Below is a small trained network, with its code and all its weights. Each question gives an input and a class and asks what happens when units are switched off, that is, made to give their printed mean instead of their output.

import numpy as np


def w(rows, s, z=0):
    codes = np.array(rows[::2]) - 128.0
    scale = np.full(codes.shape[1], s)
    scale[-1] = z or s
    return codes * scale


def norm(h):
    return h / np.sqrt((h * h).mean(-1, keepdims=True) + 1e-5)


def f(y):
    return y / 2 * (1 + np.tanh(0.7978845608 * (y + 0.044715 * y**3)))


def log_softmax(a):
    a = a - a.max(-1, keepdims=True)
    return a - np.log(np.exp(a).sum(-1, keepdims=True))


def net(x, mask):
    res = np.array(x, float).reshape(1, 4) / 4 @ E
    u = 0
    for l in range(4):
        y = f(norm(res) @ A[l][:, :-1].T + A[l][:, -1])
        res = res + np.where(mask[u : u + 6], y, B[l][:, -1]) @ B[l][:, :-1]
        u += 6
    return log_softmax(norm(res)[-1] @ U[:, :-1].T + U[:, -1])


A, B = {}, {}
E = w([
[203,104,103,7,125,139],'x0',
[169,57,141,170,36,172],'x1',
[115,126,209,113,172,201],'x2',
[49,119,62,96,104,184],'x3',
],0.0019)
A[0] = w([
[134,105,208,123,222,254,50],'0.n1',
[140,157,120,140,127,125,46],'0.n2',
[143,163,113,141,124,119,2],'0.n3',
[133,101,193,117,211,236,72],'0.n4',
[131,91,216,125,230,246,59],'0.n5',
[162,106,88,58,125,137,141],'0.n6',
],0.0034,0.0043)
B[0] = w([
[96,163,142,86,37,68,159],'0.n1',
[126,81,79,50,120,142,29],'0.n2',
[133,55,43,15,130,146,7],'0.n3',
[100,167,139,103,17,60,157],'0.n4',
[90,191,131,94,1,30,175],'0.n5',
[97,151,133,181,127,141,210],'0.n6',
],0.0034,0.0013)
A[1] = w([
[103,163,114,114,186,82,6],'1.n1',
[193,110,128,2,124,146,35],'1.n2',
[149,112,32,168,112,42,2],'1.n3',
[140,113,105,167,160,128,126],'1.n4',
[139,78,122,158,76,136,40],'1.n5',
[187,109,109,22,117,136,41],'1.n6',
],0.005,0.00086)
B[1] = w([
[123,26,148,123,88,112,219],'1.n1',
[67,165,118,253,120,100,254],'1.n2',
[117,162,136,66,40,93,184],'1.n3',
[130,179,157,113,83,128,185],'1.n4',
[81,109,143,78,171,74,193],'1.n5',
[43,136,126,249,132,98,195],'1.n6',
],0.0041,0.00064)
A[2] = w([
[74,204,105,49,249,70,99],'2.n1',
[106,83,54,225,161,123,160],'2.n2',
[117,174,97,115,198,69,9],'2.n3',
[159,134,160,112,188,218,151],'2.n4',
[183,137,2,120,97,55,130],'2.n5',
[188,7,143,180,6,190,71],'2.n6',
],0.0037,0.0014)
B[2] = w([
[115,2,204,129,101,105,205],'2.n1',
[151,139,225,138,187,195,245],'2.n2',
[91,59,155,141,100,178,100],'2.n3',
[142,155,145,85,87,78,139],'2.n4',
[25,166,236,149,88,153,163],'2.n5',
[40,61,188,67,204,54,233],'2.n6',
],0.0036,0.0011)
A[3] = w([
[172,41,45,116,115,96,1],'3.n1',
[127,85,47,167,74,108,38],'3.n2',
[51,105,50,97,144,204,103],'3.n3',
[139,150,95,97,103,143,151],'3.n4',
[27,100,20,76,123,255,103],'3.n5',
[107,87,66,162,98,95,117],'3.n6',
],0.0031,0.0036)
B[3] = w([
[92,135,197,175,149,78,8],'3.n1',
[82,136,231,150,151,99,19],'3.n2',
[198,134,161,155,132,91,117],'3.n3',
[132,151,138,117,140,134,120],'3.n4',
[253,145,175,150,113,26,161],'3.n5',
[131,144,183,117,169,142,93],'3.n6',
],0.0051,0.0013)
U = w([
[61,175,146,105,47,84,155],'0',
[93,147,121,224,181,189,143],'1',
[105,7,161,68,180,113,138],'2',
[237,143,131,128,141,110,172],'3',
[150,169,53,33,145,185,68],'4',
[107,132,60,82,177,144,3],'5',
],0.011,0.0066)

Each question gives the input, the list of numbers given to net, and the class t.
The units are the neurons (one row each of A and B). Each row of codes is followed by its name. A weight is (code - 128) times the scale printed after its matrix; where a second scale follows, it is the last column's (A, B and U).
mask holds one flag per neuron, layer by layer. A switched-off neuron (its flag False) gives its mean, the last column of its row in B, instead of its output. The means were averaged over made-up inputs and are rounded, as every weight is.
A unit's drop is (log p(t) with every unit on - log p(t) with that unit switched off) / (log p(t) with every unit on - log p(t) with every unit switched off).
The circuit of an input: a set's keep is (log p(t) with only the set's units on - log p(t) with every unit switched off) / (log p(t) with every unit on - log p(t) with every unit switched off). Starting from the 12 units with the biggest drops (on a tie, the unit counted first), units are removed one at a time, each time the one whose removal leaves the highest keep (on an exact tie, the one counted first), for as long as the keep stays at least 0.8.
units of the circuit, in order: the units of the circuit, biggest drop first
unit that matters most: the unit with the biggest drop
top k neurons: the k neurons with the biggest drops, biggest first
top k neurons in layer l: the k neurons of layer l with the biggest drops, biggest first
input [-4,-2,5,-4], class 0: units of the circuit, in order => [0.n5; 0.n1]
input [-4,6,-1,3], class 2: top 2 neurons => [2.n6; 1.n2]
input [-5,6,0,4], class 2: units of the circuit, in order => [2.n6; 1.n2]
input [6,-4,5,-6], class 1: top 4 neurons => [1.n2; 1.n6; 1.n3; 3.n5]
input [-2,-5,-3,6], class 3: top 4 neurons => [3.n5; 2.n6; 1.n5; 3.n3]
input [-2,2,5,5], class 0: top 2 neurons in layer 0 => [0.n5; 0.n4]
input [4,8,-8,-7], class 0: units of the circuit, in order => [1.n3; 2.n5]
input [8,8,1,-6], class 1: units of the circuit, in order => [1.n2; 1.n6]
input [1,-7,-6,2], class 2: top 4 neurons => [2.n1; 0.n5; 0.n4; 0.n1]
input [7,-5,7,-3], class 0: top 3 neurons => [0.n5; 0.n4; 0.n1]
input [-7,-1,2,8], class 3: top neuron in layer 2 => [2.n5]
input [6,3,6,6], class 0: units of the circuit, in order => [1.n2; 0.n5]
input [7,6,-1,5], class 1: top 3 neurons in layer 1 => [1.n2; 1.n6; 1.n1]
input [2,8,-6,0], class 2: top 2 neurons => [2.n6; 0.n5]
input [4,7,1,-7], class 2: units of the circuit, in order => [2.n6]
input [-6,1,7,-5], class 0: units of the circuit, in order => [0.n5; 0.n1]
input [0,-2,-5,8], class 3: units of the circuit, in order => [3.n5; 0.n5]
input [7,6,-1,-3], class 1: top 2 neurons => [1.n2; 1.n6]
input [-3,5,2,-2], class 2: top 2 neurons => [2.n6; 1.n2]
input [-2,-7,4,3], class 2: unit that matters most => 2.n1
input [6,-5,5,2], class 1: top 3 neurons => [1.n2; 1.n6; 1.n3]
input [7,2,6,4], class 1: top 2 neurons in layer 1 => [1.n2; 1.n6]
input [3,5,-3,-2], class 2: top 2 neurons => [2.n6; 0.n5]
